Below are the code and all the weights of a small trained network. Each question names an input and a target symbol and asks about switching units off, where a switched-off unit gives its printed mean instead of its output.

import numpy as np


def w(rows, s, z=0):
    codes = np.array(rows[::2]) - 128.0
    scale = np.full(codes.shape[1], s)
    scale[-1] = z or s
    return codes * scale


def norm(h):
    return h / np.sqrt((h * h).mean(-1, keepdims=True) + 1e-5)


def f(y):
    return y / 2 * (1 + np.tanh(0.7978845608 * (y + 0.044715 * y**3)))


def softmax(a):
    e = np.exp(a - a.max(-1, keepdims=True))
    return e / e.sum(-1, keepdims=True)


def log_softmax(a):
    a = a - a.max(-1, keepdims=True)
    return a - np.log(np.exp(a).sum(-1, keepdims=True))


def net(x, mask):
    ids = ['ΛΦΨαβμξσ'.index(c) for c in x.split()]
    T = len(ids)
    res = E[ids] + P[:T]
    u = 0
    for l in range(3):
        r = norm(res)
        for j in range(2):
            rows = slice(3 * j, 3 * j + 3)
            q, k, v = (r @ M[l][rows].T for M in (Q, K, V))
            z = softmax(np.where(np.tri(T) > 0, q @ k.T / 3**0.5, -1e9)) @ v
            o = O[l][rows]
            res = res + np.where(mask[u + j], z, o[:, -1]) @ o[:, :-1]
        u += 2
        y = f(norm(res) @ A[l][:, :-1].T + A[l][:, -1])
        res = res + np.where(mask[u : u + 8], y, B[l][:, -1]) @ B[l][:, :-1]
        u += 8
    return log_softmax(norm(res)[-1] @ U[:, :-1].T + U[:, -1])


Q, K, V, O, A, B = {}, {}, {}, {}, {}, {}
E = w([
[166,128,128,209,150,226,126],'Λ',
[162,112,185,180,159,81,29],'Φ',
[167,225,114,91,245,153,154],'Ψ',
[134,190,150,104,251,45,127],'α',
[84,121,155,214,145,70,109],'β',
[154,112,153,193,179,124,170],'μ',
[124,89,89,71,144,204,216],'ξ',
[122,84,69,99,171,61,208],'σ',
],0.02)
P = w([
[142,120,155,174,166,94,68],'0',
[91,213,88,120,56,112,152],'1',
[105,98,25,65,153,177,51],'2',
[77,38,211,102,66,163,219],'3',
[144,227,151,96,30,87,178],'4',
[49,84,36,97,136,164,69],'5',
[41,118,242,196,93,116,204],'6',
[206,163,69,120,31,109,186],'7',
[48,58,59,101,126,146,78],'8',
[170,173,205,147,167,135,208],'9',
[159,221,100,111,6,64,99],'10',
[48,16,38,88,134,125,106],'11',
[173,161,189,168,174,131,207],'12',
],0.011)
Q[0] = w([
[152,82,157,213,107,126,101],'L0H0',
[195,57,157,151,204,27,116],'L0H0',
[105,104,130,202,97,193,172],'L0H0',
[134,86,199,166,152,109,192],'L0H1',
[151,164,2,153,6,126,51],'L0H1',
[178,174,8,125,84,91,83],'L0H1',
],0.0076)
K[0] = w([
[118,27,226,159,152,147,128],'L0H0',
[142,103,163,185,164,12,142],'L0H0',
[121,119,133,162,97,194,185],'L0H0',
[155,162,38,106,124,99,167],'L0H1',
[39,93,167,118,254,160,121],'L0H1',
[53,20,86,112,192,154,170],'L0H1',
],0.0083)
V[0] = w([
[154,181,144,171,89,164,147],'L0H0',
[144,88,177,161,135,132,134],'L0H0',
[113,79,112,166,187,119,114],'L0H0',
[11,122,152,120,153,170,78],'L0H1',
[99,101,152,145,123,64,160],'L0H1',
[72,94,83,126,85,107,126],'L0H1',
],0.011)
O[0] = w([
[175,124,69,100,190,89,189,56],'L0H0',
[161,112,100,151,159,69,113,143],'L0H0',
[163,137,120,167,133,158,21,224],'L0H0',
[145,255,158,35,107,132,90,2],'L0H1',
[147,158,149,101,104,44,160,240],'L0H1',
[111,168,131,155,36,206,189,166],'L0H1',
],0.0081,0.006)
A[0] = w([
[203,102,140,124,103,50,150,154],'L0N0',
[63,110,98,81,23,108,102,48],'L0N1',
[110,111,122,2,100,167,85,51],'L0N2',
[219,145,84,57,162,87,138,218],'L0N3',
[158,103,142,250,96,74,130,51],'L0N4',
[135,183,178,199,116,78,135,178],'L0N5',
[112,80,180,127,155,149,175,6],'L0N6',
[118,92,139,112,132,180,218,85],'L0N7',
],0.0088,0.0026)
B[0] = w([
[80,225,130,175,103,193,197,211],'L0N0',
[104,24,60,187,128,50,159,165],'L0N1',
[146,47,176,125,145,154,82,134],'L0N2',
[41,103,155,130,29,250,91,172],'L0N3',
[111,127,111,120,147,220,158,255],'L0N4',
[144,159,216,109,83,187,137,206],'L0N5',
[83,120,92,167,188,153,84,152],'L0N6',
[116,133,254,195,95,86,155,200],'L0N7',
],0.0078,0.0064)
Q[1] = w([
[166,166,122,163,96,177,164],'L1H0',
[166,64,129,183,96,88,242],'L1H0',
[149,125,183,166,118,147,152],'L1H0',
[152,78,157,69,185,152,90],'L1H1',
[85,99,109,103,154,1,174],'L1H1',
[130,233,62,121,198,102,101],'L1H1',
],0.0082)
K[1] = w([
[139,84,149,123,81,211,168],'L1H0',
[133,161,109,114,32,131,152],'L1H0',
[110,135,159,135,103,160,145],'L1H0',
[131,146,125,163,145,143,159],'L1H1',
[53,129,97,114,120,2,129],'L1H1',
[155,101,74,117,149,146,96],'L1H1',
],0.012)
V[1] = w([
[60,173,97,53,124,139,64],'L1H0',
[140,52,166,55,147,202,130],'L1H0',
[156,201,46,191,174,104,106],'L1H0',
[64,198,121,85,210,45,106],'L1H1',
[248,178,111,202,113,254,194],'L1H1',
[125,25,138,99,69,150,42],'L1H1',
],0.0064)
O[1] = w([
[150,129,122,175,120,182,80,4],'L1H0',
[113,117,237,73,112,174,75,82],'L1H0',
[1,208,113,125,169,130,165,72],'L1H0',
[194,157,142,162,164,163,120,30],'L1H1',
[58,86,176,132,88,40,151,206],'L1H1',
[148,89,159,82,142,158,202,71],'L1H1',
],0.0088,0.004)
A[1] = w([
[27,29,136,155,110,159,190,178],'L1N0',
[135,175,153,229,79,126,223,238],'L1N1',
[27,70,88,117,143,193,9,85],'L1N2',
[111,112,111,164,91,173,140,67],'L1N3',
[2,168,68,133,208,254,132,2],'L1N4',
[79,73,184,137,132,116,181,153],'L1N5',
[97,124,222,208,129,101,78,69],'L1N6',
[187,161,103,151,166,215,142,120],'L1N7',
],0.008,0.0041)
B[1] = w([
[159,192,92,103,153,182,133,250],'L1N0',
[176,254,216,53,107,146,105,237],'L1N1',
[7,143,53,175,68,222,13,147],'L1N2',
[81,194,161,41,236,151,97,138],'L1N3',
[37,131,180,157,225,146,77,133],'L1N4',
[103,55,154,182,247,131,21,198],'L1N5',
[131,96,93,83,117,168,246,155],'L1N6',
[58,49,187,110,114,33,127,125],'L1N7',
],0.007,0.014)
Q[2] = w([
[180,154,245,130,194,84,86],'L2H0',
[132,139,117,110,153,136,203],'L2H0',
[70,91,132,148,109,101,209],'L2H0',
[70,103,75,123,103,73,87],'L2H1',
[133,143,178,86,130,123,179],'L2H1',
[204,166,65,109,106,104,69],'L2H1',
],0.011)
K[2] = w([
[162,212,232,91,89,109,51],'L2H0',
[146,131,142,99,61,161,165],'L2H0',
[221,127,105,87,100,119,208],'L2H0',
[117,60,76,149,254,138,159],'L2H1',
[159,130,97,53,114,174,147],'L2H1',
[63,75,140,212,196,76,46],'L2H1',
],0.0086)
V[2] = w([
[121,124,137,123,70,185,219],'L2H0',
[52,137,98,64,57,48,81],'L2H0',
[148,103,157,140,2,126,93],'L2H0',
[142,123,239,240,114,102,136],'L2H1',
[146,135,129,55,133,56,100],'L2H1',
[103,35,231,126,158,179,181],'L2H1',
],0.0085)
O[2] = w([
[95,168,41,78,63,150,134,252],'L2H0',
[206,225,199,134,191,190,80,59],'L2H0',
[101,157,47,61,202,136,157,16],'L2H0',
[153,131,2,1,143,54,96,250],'L2H1',
[113,175,198,107,159,165,84,51],'L2H1',
[237,60,138,74,74,146,138,203],'L2H1',
],0.0074,0.0033)
A[2] = w([
[249,133,100,66,113,110,90,89],'L2N0',
[40,85,172,125,169,128,122,119],'L2N1',
[170,122,69,114,71,88,56,96],'L2N2',
[163,195,161,92,223,155,135,98],'L2N3',
[181,93,101,170,152,120,211,115],'L2N4',
[42,136,103,69,63,134,2,2],'L2N5',
[178,111,126,172,212,178,78,116],'L2N6',
[163,114,59,174,132,59,184,45],'L2N7',
],0.0097,0.0052)
B[2] = w([
[103,203,183,146,150,164,166,153],'L2N0',
[133,106,99,160,179,124,109,209],'L2N1',
[138,163,157,130,202,166,164,153],'L2N2',
[158,76,144,158,95,119,90,252],'L2N3',
[115,57,159,121,145,66,63,218],'L2N4',
[7,98,152,87,181,219,99,183],'L2N5',
[96,174,83,51,65,163,109,203],'L2N6',
[140,146,176,144,123,37,114,171],'L2N7',
],0.011,0.004)
U = w([
[38,128,106,116,176,210,62,49],'Λ',
[103,101,23,160,165,157,99,158],'Φ',
[95,44,113,154,164,1,103,212],'Ψ',
[161,153,151,68,220,106,74,34],'α',
[220,159,194,159,158,136,27,96],'β',
[58,169,250,220,172,137,195,79],'μ',
[189,56,225,83,80,139,128,90],'ξ',
[170,193,144,115,77,82,175,255],'σ',
],0.0098,0.0053)

Each question gives the input, a string of symbols that net reads in full, and the target symbol t.
The units are the heads (3 rows each of Q, K, V and O) and the neurons (one row each of A and B). Each row of codes is followed by its name. A weight is (code - 128) times the scale printed after its matrix; where a second scale follows, it is the last column's (O, A, B and U).
mask holds one flag per unit, layer by layer, with each layer's heads first. A switched-off unit (its flag False) gives its mean, the last column of its rows in O or B, instead of its output. The means were averaged over made-up inputs and are rounded, as every weight is.
A unit's drop is (log p(t) with every unit on - log p(t) with that unit switched off) / (log p(t) with every unit on - log p(t) with every unit switched off).
The circuit of an input: a set's keep is (log p(t) with only the set's units on - log p(t) with every unit switched off) / (log p(t) with every unit on - log p(t) with every unit switched off). Starting from the 12 units with the biggest drops (on a tie, the unit counted first), units are removed one at a time, each time the one whose removal leaves the highest keep (on an exact tie, the one counted first), for as long as the keep stays at least 0.8.
units of the circuit, in order: the units of the circuit, biggest drop first
most important unit: the unit with the biggest drop
top k neurons: the k neurons with the biggest drops, biggest first
k most important neurons of layer l: the k neurons of layer l with the biggest drops, biggest first
heads that matter: for each layer, one digit per head in row order, 1 if its drop is at least 0.15 and else 0, layers parted by /
input σ α β σ, target β: heads that matter	00 / 00 / 00
input σ α Φ σ σ α σ μ σ μ, target Ψ: units of the circuit, in order	(L0H1 L2N4)
input μ σ ξ σ σ μ, target Φ: most important unit	L0N4
input μ σ σ Φ, target μ: heads that matter	00 / 01 / 01
input σ Λ μ σ, target Φ: top 2 neurons	(L0N6 L1N5)
input Λ ξ Ψ ξ Λ, target ξ: heads that matter	01 / 11 / 00
input σ σ σ ξ, target μ: top 2 neurons	(L1N5 L0N6)
input σ μ Λ α ξ Λ ξ ξ β σ μ σ β, target Ψ: units of the circuit, in order	(L0H1 L2H0)
input Φ σ ξ ξ, target μ: top 4 neurons	(L1N5 L0N7 L1N1 L0N6)
input μ σ σ μ μ ξ σ σ ξ σ Λ Ψ σ, target Φ: heads that matter	01 / 01 / 11
input μ σ σ Λ, target μ: units of the circuit, in order	(L2H1 L1H1)
input β σ Ψ σ β σ σ ξ ξ Ψ, target ξ: heads that matter	00 / 10 / 00
input α σ σ σ ξ σ μ, target ξ: heads that matter	00 / 10 / 01
input σ σ β ξ μ Φ, target Λ: units of the circuit, in order	(L2N5)
input σ σ α, target Λ: heads that matter	00 / 00 / 00
input μ σ μ μ Λ β σ ξ μ, target Ψ: top 2 neurons	(L1N1 L0N3)
input σ ξ μ σ β σ, target Ψ: top 2 neurons	(L1N1 L0N1)
input μ α ξ μ ξ μ Φ, target ξ: heads that matter	00 / 00 / 01
input μ ξ σ μ, target ξ: units of the circuit, in order	(L2H1 L0N7 L1H0)
input μ ξ σ α, target ξ: top 2 neurons	(L0N5 L0N7)
input β μ μ Ψ, target Ψ: heads that matter	00 / 01 / 00
input σ α σ σ ξ β ξ, target ξ: heads that matter	00 / 10 / 00
input ξ μ α σ μ σ ξ, target Ψ: most important unit	L0H1
input β Λ σ, target Λ: units of the circuit, in order	(L2N5 L2H0)
input σ μ σ β ξ Λ σ σ β σ ξ β σ, target ξ: 4 most important neurons of layer 0	(L0N7 L0N3 L0N2 L0N0)
input Ψ σ Λ α ξ, target ξ: heads that matter	01 / 10 / 00
input Φ Φ α, target Λ: units of the circuit, in order	(L0N3)
